Here is a tiny trained network, its code and every weight. The questions are about switching its units off for an input and a class, where a switched-off unit gives its printed mean instead of its output.

import numpy as np


def w(rows, s, z=0):
    codes = np.array(rows[::2]) - 128.0
    scale = np.full(codes.shape[1], s)
    scale[-1] = z or s
    return codes * scale


def f(y):
    return y / 2 * (1 + np.tanh(0.7978845608 * (y + 0.044715 * y**3)))


def log_softmax(a):
    a = a - a.max(-1, keepdims=True)
    return a - np.log(np.exp(a).sum(-1, keepdims=True))


def net(x, mask):
    res = np.array(x, float).reshape(1, 8) / 4 @ E
    y = f(res @ A[0][:, :-1].T + A[0][:, -1])
    res = res + np.where(mask, y, B[0][:, -1]) @ B[0][:, :-1]
    return log_softmax(res[-1] @ U[:, :-1].T + U[:, -1])


A, B = {}, {}
E = w([
[90,245,153,68,139,166,156],'x0',
[123,128,2,66,129,144,156],'x1',
[86,171,99,195,170,103,123],'x2',
[80,198,121,176,95,161,93],'x3',
[239,151,121,132,98,145,136],'x4',
[166,107,120,197,151,178,138],'x5',
[75,66,104,72,8,63,114],'x6',
[113,70,154,180,130,167,209],'x7',
],0.0099)
A[0] = w([
[35,121,87,45,78,24,105,137],'N1',
[107,100,153,172,191,131,148,173],'N2',
[175,154,192,173,138,65,63,109],'N3',
[129,91,17,134,148,170,162,177],'N4',
[140,89,241,80,97,161,101,171],'N5',
[47,192,161,148,112,189,77,158],'N6',
[95,87,134,192,210,51,184,226],'N7',
[141,134,154,196,61,115,125,105],'N8',
[107,49,170,120,127,173,172,173],'N9',
[195,240,41,86,100,171,122,163],'N10',
[172,119,137,68,187,102,242,237],'N11',
[82,145,91,120,220,151,172,255],'N12',
[173,88,255,108,104,96,118,129],'N13',
[201,110,212,125,188,86,133,202],'N14',
[142,101,209,135,24,88,154,153],'N15',
],0.0095,0.0051)
B[0] = w([
[96,175,153,70,59,1,59,254],'N1',
[60,85,134,118,171,144,138,189],'N2',
[90,93,180,111,163,151,49,190],'N3',
[80,151,67,94,112,192,122,189],'N4',
[185,66,160,178,130,59,167,211],'N5',
[110,175,159,190,139,87,155,208],'N6',
[43,91,139,85,124,226,118,219],'N7',
[109,84,110,201,168,128,145,164],'N8',
[143,80,115,85,114,137,238,189],'N9',
[211,196,88,154,78,139,75,214],'N10',
[156,111,159,44,108,197,116,210],'N11',
[108,249,133,68,165,155,153,208],'N12',
[222,80,213,129,90,155,133,221],'N13',
[168,59,171,81,186,193,104,218],'N14',
[128,49,121,133,85,91,169,220],'N15',
],0.0091,0.012)
U = w([
[10,74,75,204,106,139,124,122],'0',
[235,172,12,153,70,150,103,115],'1',
[114,123,66,98,143,181,154,145],'2',
[108,146,125,82,62,21,68,253],'3',
[152,86,196,176,193,137,49,55],'4',
[194,59,150,160,54,109,219,102],'5',
[105,221,138,223,175,135,133,10],'6',
[120,135,149,89,154,181,110,66],'7',
],0.011,0.0021)

Each question gives the input, the list of numbers given to net, and the class t.
The units are the neurons (one row each of A and B). Each row of codes is followed by its name. A weight is (code - 128) times the scale printed after its matrix; where a second scale follows, it is the last column's (A, B and U).
mask holds one flag per neuron, in row order. A switched-off neuron (its flag False) gives its mean, the last column of its row in B, instead of its output. The means were averaged over made-up inputs and are rounded, as every weight is.
A unit's drop is (log p(t) with every unit on - log p(t) with that unit switched off) / (log p(t) with every unit on - log p(t) with every unit switched off).
The circuit of an input: a set's keep is (log p(t) with only the set's units on - log p(t) with every unit switched off) / (log p(t) with every unit on - log p(t) with every unit switched off). Starting from the 12 units with the biggest drops (on a tie, the unit counted first), units are removed one at a time, each time the one whose removal leaves the highest keep (on an exact tie, the one counted first), for as long as the keep stays at least 0.8.
units of the circuit, in order: the units of the circuit, biggest drop first
unit that matters most: the unit with the biggest drop
top k neurons: the k neurons with the biggest drops, biggest first
drop when u is switched off: that unit's drop, to one decimal
input [8,4,-5,-5,-3,7,-6,-4], class 1: units of the circuit, in order -> N10
input [-5,-5,3,2,-1,5,-2,6], class 0: units of the circuit, in order -> N7, N2
input [-6,7,-1,6,5,-5,6,8], class 3: top 2 neurons -> N1, N7
input [-8,7,1,3,-4,0,-3,7], class 2: units of the circuit, in order -> N12, N4
input [-1,1,3,0,-3,-6,-7,3], class 2: units of the circuit, in order -> N1, N13
input [-1,-8,4,5,1,3,6,-4], class 4: top 2 neurons -> N3, N8
input [-6,4,-2,5,-8,7,5,-2], class 3: top 2 neurons -> N1, N2
input [5,7,-3,-4,-3,6,2,-1], class 1: units of the circuit, in order -> N10, N7
input [3,0,0,-8,-5,5,-5,8], class 7: top 2 neurons -> N11, N14
input [0,6,8,4,2,5,0,2], class 1: top 3 neurons -> N10, N4, N3
input [0,3,8,1,-5,-1,-6,7], class 2: top 2 neurons -> N12, N7
input [8,4,-4,8,2,-3,-4,6], class 1: top 2 neurons -> N10, N2
input [8,-6,-1,5,6,6,6,-6], class 1: top 2 neurons -> N10, N1
input [0,5,5,-2,6,-1,-8,7], class 2: unit that matters most -> N4
input [-6,4,-1,5,1,6,7,8], class 0: top 2 neurons -> N4, N13
input [6,8,3,5,0,5,-8,7], class 6: top 2 neurons -> N12, N6
input [4,-6,-5,2,-5,-7,-8,-3], class 4: drop when N14 is switched off -> 0.1
input [0,6,2,-5,8,-1,-8,7], class 2: drop when N1 is switched off -> 0.2
input [7,6,-4,0,-8,5,7,7], class 3: drop when N1 is switched off -> 2.0
input [7,8,-7,6,7,-1,-3,3], class 1: unit that matters most -> N10
